Each row is followed by roughly how far along a hidden order it lies, from 0 to 20. A new part has a new order.
[  8 -15 -25   8  21 -66  -2  -1  -5 -12  -1 -37   5  36 -23 -28 -26  -5
  -2  14   6   4   3  -9   2  19  10   1  -8 -31 -22  17  -8   1  -1  -3
   4  10 -31]  6
[   6  -11  -17    4   27 -104   -4    3   -8  -44   -2  -34    0   39
  -27  -22  -23   -3   -1   14    8   10    6  -16    9   20   11    2
   -1  -42  -19   16   -5    3    6  -11   11   17  -38]  5
[ -1  -5  11   0 -29  39  -7  -1  -8  14   9  12   0  14 -14  15  48  10
   7  41  -3   2  12   6  11 -20  -2 -20  69 -16 -21 -17  16  -1  58   1
  -6 -13  34]  18
[ 16 -12 -27  12  14 -27   6  -8  -2  32  -2 -42  18  55 -16 -32 -15  -8
   2 -22   4 -13   4  10 -10  24   4  11   2 -43 -44  38 -18   0 -25  16
  -7  -1 -17]  8
[ 13  -9 -14   7   1 -10  -2  -5  -2  18   3 -23   7  38 -21  -8   1   0
   4  13   3   0   9   3   0   4   3  -8  34 -41 -39  17  -1   0  21   7
  -4  -4   5]  12
[  7  -9 -14   4  16 -37  -8   0 -16 -14   2 -31  -2  25 -27 -15  -2   3
   4  40   6  11   6 -16   8  11  10 -11  18 -69 -10   9   2   2   0  -8
   1  12 -23]  9
[  6 -12 -15   6  26 -85  -7   1  -9 -28   0 -25  -7  19 -26 -13 -12   2
   3  22   6  13   6 -20  10  15  11  -3  13 -37   6   7   1   3  19 -13
   6  17 -29]  7
[ 10  -9 -10   5   1  -9  -5  -2  -9  14   5 -20   1  31 -26  -5  26   4
   8  33   1   1  10  -2   8   0   2 -19  48 -30 -34   3   8  -1  36  -2
  -1  -3   7]  14
[ 15 -10  -3   5  -2   1   1  -2  -8  29   4 -14  12  44 -14  -5  80   0
   1  15   2  -6  12  12   4  -3   3  -5  47 -41 -61   7  -2  -2  35  12
   6 -10  18]  15
[ 12 -12 -19   7  16 -68  -2  -1  -6  -7  -1 -36   5  51 -26 -27 -12  -3
   2   6   5   6   6 -10   4  20   6   2  -5 -37 -24  20  -7   1  11  -2
   7   9 -23]  7
[ 13 -11 -12   4  24 -94  -5   2  -7 -40  -1 -39  -3  14 -20 -21 -18  -2
  -2  17   7  13   3 -15   9  16  13   2  -7 -37 -10  12  -8   3  -8   7
  13  21 -42]  5
[  8 -11 -24   9  25 -47   1  -3  -4 -18  -2 -47   6  47 -12 -21 -20  -6
  -3 -10   2   4   1   5  -3  22   7   8 -15 -31 -20  24 -12   2 -27  -3
  -2  17 -32]  5
[ 18 -10 -21   8  25 -91   3   0  -2 -11  -3 -44   9  37 -18 -29 -25 -14
  -9  -8   8   0   6  -3   1  20   8   9 -22 -37 -27  34 -15   2 -36   0
  16  16 -42]  4
[  7  -4   8   6 -13  26  -4  -4  -4  34   8  11   6  14 -16   7  42   7
   6  31  -2  -4   9  10   5  -6  -4 -17  55 -20 -33  -4   9  -1  45   6
  -8 -13  28]  17
[  11  -13  -22    7   19 -122   -4    0   -6  -18   -4  -40    2   52
  -25  -35  -37   -7   -5   -2    6    4   15  -17    2   21   11    6
   -9  -39  -18   -5  -13    2  -15   -6    7   16  -40]  4
[ 15 -13 -28  11  28 -98   7  -2  -3 -19  -6 -44  13 111 -21 -44 -44 -16
 -12 -32   8  -4   2   3  -4  28   7  24 -41 -27 -17  39 -24   2 -58   4
  12  16 -50]  1
[ -4 -10 -18   6  18 -77  -4   1  -7 -26  -3 -36  -1  39 -21 -23 -34  -4
  -2   5   7  11   4 -15   5  14  11  -1  21 -28 -13  15 -11   3  -3 -12
  -5  20 -33]  5
[  6 -10 -17   5  18 -65  -8   0  -8 -25  -2 -37  -7  24 -23 -13 -19   1
   3  18   5  14   6 -21  10  16  11  -9  22 -47 -14   8  -3   2  19 -13
   4  16 -28]  7
[ 10 -13 -20   9  23 -86   1  -1  -5 -21  -5 -44   7  48 -18 -32 -35  -6
  -2 -17   7   5   1  -4   1  21  13  15 -25 -26 -18  26 -18   2 -22  -5
  10  17 -49]  3
[  8  -7  -4   6  -3  18  -1  -3  -5  28   8 -12   3  24 -26  -1  29   2
  18  23  -1   2   7   4   6  -5   2 -14  40 -28 -38   5   5  -1  36   5
  -2  -6  12]  15
[ 19 -13 -22   6  27 -95  -3   2  -7 -41  -4 -39  -1  34 -23 -27 -38  -6
  -7   1   7   7   6 -12   8  23  12   6 -27 -40  -7  17 -13   3 -14  -7
  11  17 -51]  3
[  4  -4   5   3 -11  28  -6  -3  -5  34   8   4  -1   8 -16  14  44   8
   6  48  -3   1   7   6   6 -12  -5 -21  54  -7 -15 -13  14  -2  55   2
 -12 -11  35]  17
[ 11 -11 -11   4  11 -56  -4  -1  -9 -10   0 -33   1  39 -24 -17  -2   1
   4  25   5   9   6 -11   7  11   9  -9  19 -44 -28  20  -2   1  13  -4
   7  67 -20]  9
[  5 -11 -18   5  14 -65  -9   2  -1 -18   1 -34  -7  26 -25 -15 -14   1
   4  24   5  10   4 -18   7  10   9  -8  23 -42 -19   4  -3   2  17  -8
   4  13 -14]  8
[  9  -8  -8   4   1 -10  -6  -1  -8   8   6 -13  -1  35 -23  -7  22   4
   4  32   3   5  11  -5  10   3   5 -15  49 -36 -27   0   7  -1  48   4
   5   1  11]  13
[ 11 -13 -36  13  26 -46   7  -7   2  17   0 -51  17  46 -13 -44 -31 -13
  -4 -34   4  -8   2  10 -12  26   3  15 -33 -27 -46  40 -20   1 -52  12
 -12   8 -36]  5
[  9  -9 -11   5   4 -30  -5  -2  -6  10   4 -22  -2  23 -24  -8  14   3
   4  21   7   6  11  -6   6   7   3 -13  41 -41 -32   4   3   0  27   1
  -2   4 -10]  12
[  6  -6  10   3  -4  -7  -8  -1  -7  28   6   3  -1  15 -22   5   3   6
   6  37   0   3   9  -1  11  -6   2 -17  62 -27 -27  -5   8  -1  55   0
  -4  -1  16]  15
[ 11 -11 -22   8  18 -61  -1  -3  -4   2   0 -36   7  47 -27 -22  -7  -2
   1  -1   5   1   7  -4  -1  18   4   2  10 -44 -33  25  -8   1 -14   3
  -3   7 -18]  8
[  5  -1  12  -2 -16  24  -8   0  -7  24   9  17  -5  -1 -16  24  51  12
  11  42  -3   4   9   3   5 -21  -3 -23  66 -13 -20 -19  19  -1  74   3
  -8 -12  32]  19
[ 11  -9 -14   7   7  16  -1  -5  -4  25   4 -22  12  48 -24  -9   2  -2
   5  32   4  -2   9   4   2   6   0  -7  33 -32 -45  21  17  -1  18   7
  -8  -8   6]  13
[  14  -11  -19    7   14 -117   -1    3   -9  -25   -4  -35    0   36
  -20  -27  -36   -3   -7    8    9    7    5  -15    8   19    6    9
   -8  -37  -15   21  -11    3  -11  -13   19   19  -48]  4
[  6  -5   5   0  -7   9  -8   1  -6  28   8 -22  -5  10 -20  15  40   9
   7  45  -1   9   9  -4  14 -15   2 -26  45 -15 -23 -14  19  -1  68  -3
  -2  -8  43]  17
[  12  -12  -26    7   31 -116    1    2   -4  -41   -6  -42    4   32
  -18  -42  -52  -11  -17   -8    8    5   -1  -13    5   24   12   16
  -32  -18  -10   23  -19    3  -39   -9   18   21  -57]  0
[ 15 -12 -25  10  13 -82   2  -1  -6 -19  -4 -43   9  47 -11 -30 -34  -8
  -8  -5   9   2   3  -5   0  20   9  16 -21 -26 -32  33 -17   1 -32  -2
  11  20 -51]  3
[ -4   2  10  -3 -17  52 -10   0  -6  28   9  24  -5  -4 -13  25  56  15
  13  51  -8   3   6   7  12 -21  -1 -28  73  -3 -14 -27  21  -1  76   1
  -9 -13  39]  20
[  6  -8 -12   5   7  -9  -6  -2  -6  12   5 -20  -2  26 -25  -4  22   4
   7  25   1   5   7  -3   5   4   1 -16  35 -36 -26   3   8   0  32  -1
  -4  -5   1]  12
[ 11  -8 -12   4  18 -72  -4   0  -9 -10   0 -29   0  31 -28 -15  -5   1
   3  20   6  11   6 -12   8  13  11  -5  19 -36 -31  12  -3   2  22  -6
   8  12 -21]  9
[  18  -10  -23    9   36 -122    6    2   -7  -42   -8  -45    6   43
  -13  -39  -49  -12  -17  -16   10    6    2   -7    3   28    8   18
  -37  -18   -3   24  -19    5  -49   -7   23   20  -70]  0
[   5  -10  -15    3   18 -127  -11    5  -13  -61   -2  -28  -13   17
  -31  -12  -23    2   -2   31    8   21    5  -29   15   13   17   -5
   10  -32   -8    1    1    4   23  -21   15   23  -44]  5
[  5 -10 -14   6  25 -59  -7  -1  -8 -14   0 -30   0  38 -26   0  -3   1
   3  24   7   6   6 -12   8  17   8  -3  20 -44 -24  12  -1   1  22  -6
   6   7 -20]  9
[  3  -2  12  -3 -22  45  -9   0  -5  28  10  16  -4   2 -12  25  57  15
  12  40  -6   4   9   3  12 -22  -4 -22  75 -17 -16 -20  19  -1  72   3
  -6 -15  44]  20
[ 16 -10 -27   7  17 -51   4  -4  -5  32   0 -33  15  56 -24 -28   2  -3
   0 -11   5 -10   5   8  -3  18   5   4  -1 -42 -45  34 -17   0  -3  14
   2   1 -15]  10
[  5  -7  -9   4  -9 -28  -8  -2  -7   2   4 -18  -1  18 -27   0  18   6
   8  34   1   8   4 -11   9  -1   5 -20  44 -29 -25   8   8   0  46  -5
  -8   3   1]  12
[  -1  -11   -7   -3   24 -127  -19   10  -16  -88    0  -24  -27   -6
  -32   -3  -24    6    0   57    9   35    3  -45   27    8   22  -15
   20  -28   19  -26    9    5   37  -37   19   33  -51]  4
[  2  -4   6   1 -11  33  -7  -2  -5  30   8   5  -1  13 -20  19  44   9
  10  34  -2   5   7   3   9 -11  -2 -20  65  -7 -24 -10  17   0  67   0
  -3 -12  34]  18
[  12  -13  -22    8   32 -116    2    3   -7  -44   -6  -35    5   34
  -14  -44  -38  -11  -19   -8   11    9    1   -5    5   26   13   17
  -46  -17    4   25  -24    3  -49  -13   20   21  -58]  0
[  9  -9 -18   7  20 -86  -2  -1  -8 -10  -1 -44   2  32 -22 -20 -29  -2
  -2   6   7   5   5 -11   4  17   7   2   0 -49 -20  22  -7   2  -3  -5
   4  14 -33]  6
[  4 -11 -16   5  11 -37  -8  -2   0   1   4 -17  -2  30 -22 -11   7   4
   7  25   2  10   7 -12   7   4   5 -16  27 -33 -22   5   4   1  29  -3
  -8   5  -6]  11
[ 16 -14 -21   7  19 -88   1   3  -8 -44  -6 -44   4  36 -22 -38 -47 -14
 -18  -1  11   6   4 -18   6  18  14  17 -24 -32 -13  37 -19   3 -37 -10
  33  25 -59]  1
[  7  -6  -7   4  -2  28  -5  -4  -3  30   5 -10   4  25 -25   6  34   3
   7  26  -2   0   8   6   6  -5  -1 -18  44 -18 -33   0   8  -2  30   3
 -12  -8  25]  15
[  9 -13 -26   7  32 -60  -1   3  -8 -47  -5 -41  -1  24 -20 -34 -47  -9
  -5   0  10  12  -5 -10   8  23  13  14 -38 -16   3  18 -15   3 -38 -15
  19  22 -59]  0
[  9  -5   7   2  -9  43  -5  -2  -6  33   8   8   4  25 -19   2  55   7
   4  31  -1   1  10   9   8 -11   0 -13  55 -20 -35  -6  10  -1  53   4
  -1 -12  11]  17
[ -3 -10 -11   5   8 -28 -10  -3  -5  -2   3 -20  -4  16 -29   1  13   5
  10  36   1  10   6 -14   6  29   2 -19  25 -12 -10  -8   6   1  36  -8
 -17  11 -13]  11
[  4  -6  -6   6  12 -62  -7  -2  -7  -5   3 -40  -1  36 -25  -9   5   2
   6  24   3  10   6 -12   5  11   5  -9  17 -31 -27   6   4  -1  28  -2
  -5  10 -10]  10
[  4 -10  -9   5   3  11  -9  -2  -6   0   3 -23  -4  24 -29  -3   5   4
   9  28   3   9   7  -8   9   5   4 -13  38 -29 -22   1   8   0  46  -4
 -14   5   8]  12
[  4  -1  11   1  -8  34  -5  -1  -4  26   9  14   3  14 -11  15  53  10
   9  25  -4  -1   9   8   7 -19 -12 -19  69 -14 -23 -16  14  -1  53   9
 -11 -16  30]  19
[  8  -5  18  -2 -24  34  -4   0  -6  26  11  23  -4  12 -14  20  57  11
   9  43  -2   0  12   5  10 -22   0 -23  53 -22 -22  -6  17  -1  64   5
  -1 -14  43]  20
[  10  -13  -14    1   29 -127   -7    7  -12  -65   -4  -32   -9   21
  -19  -26  -44   -4  -13   18   10   17    3  -27   21   25   26    8
   -9  -30    5    4   -9    4  -11  -22   26   28  -69]  1
[ 16 -12 -33   8  24 -78   3  -1  -5 -19  -5 -44  11  61 -17 -40 -47 -11
 -15 -19   6  -1   3   0  -1  25   8   9 -23 -40 -24  31 -21   2 -42   0
  11  17 -44]  3
[  4 -10  -8   1   8 -79 -14   3 -10 -21   2 -31 -13  23 -30   3   7   8
   7  46   4  17   7 -22  15   5   8 -19  38 -43 -15  -9   9   2  45 -15
   8  14 -12]  10
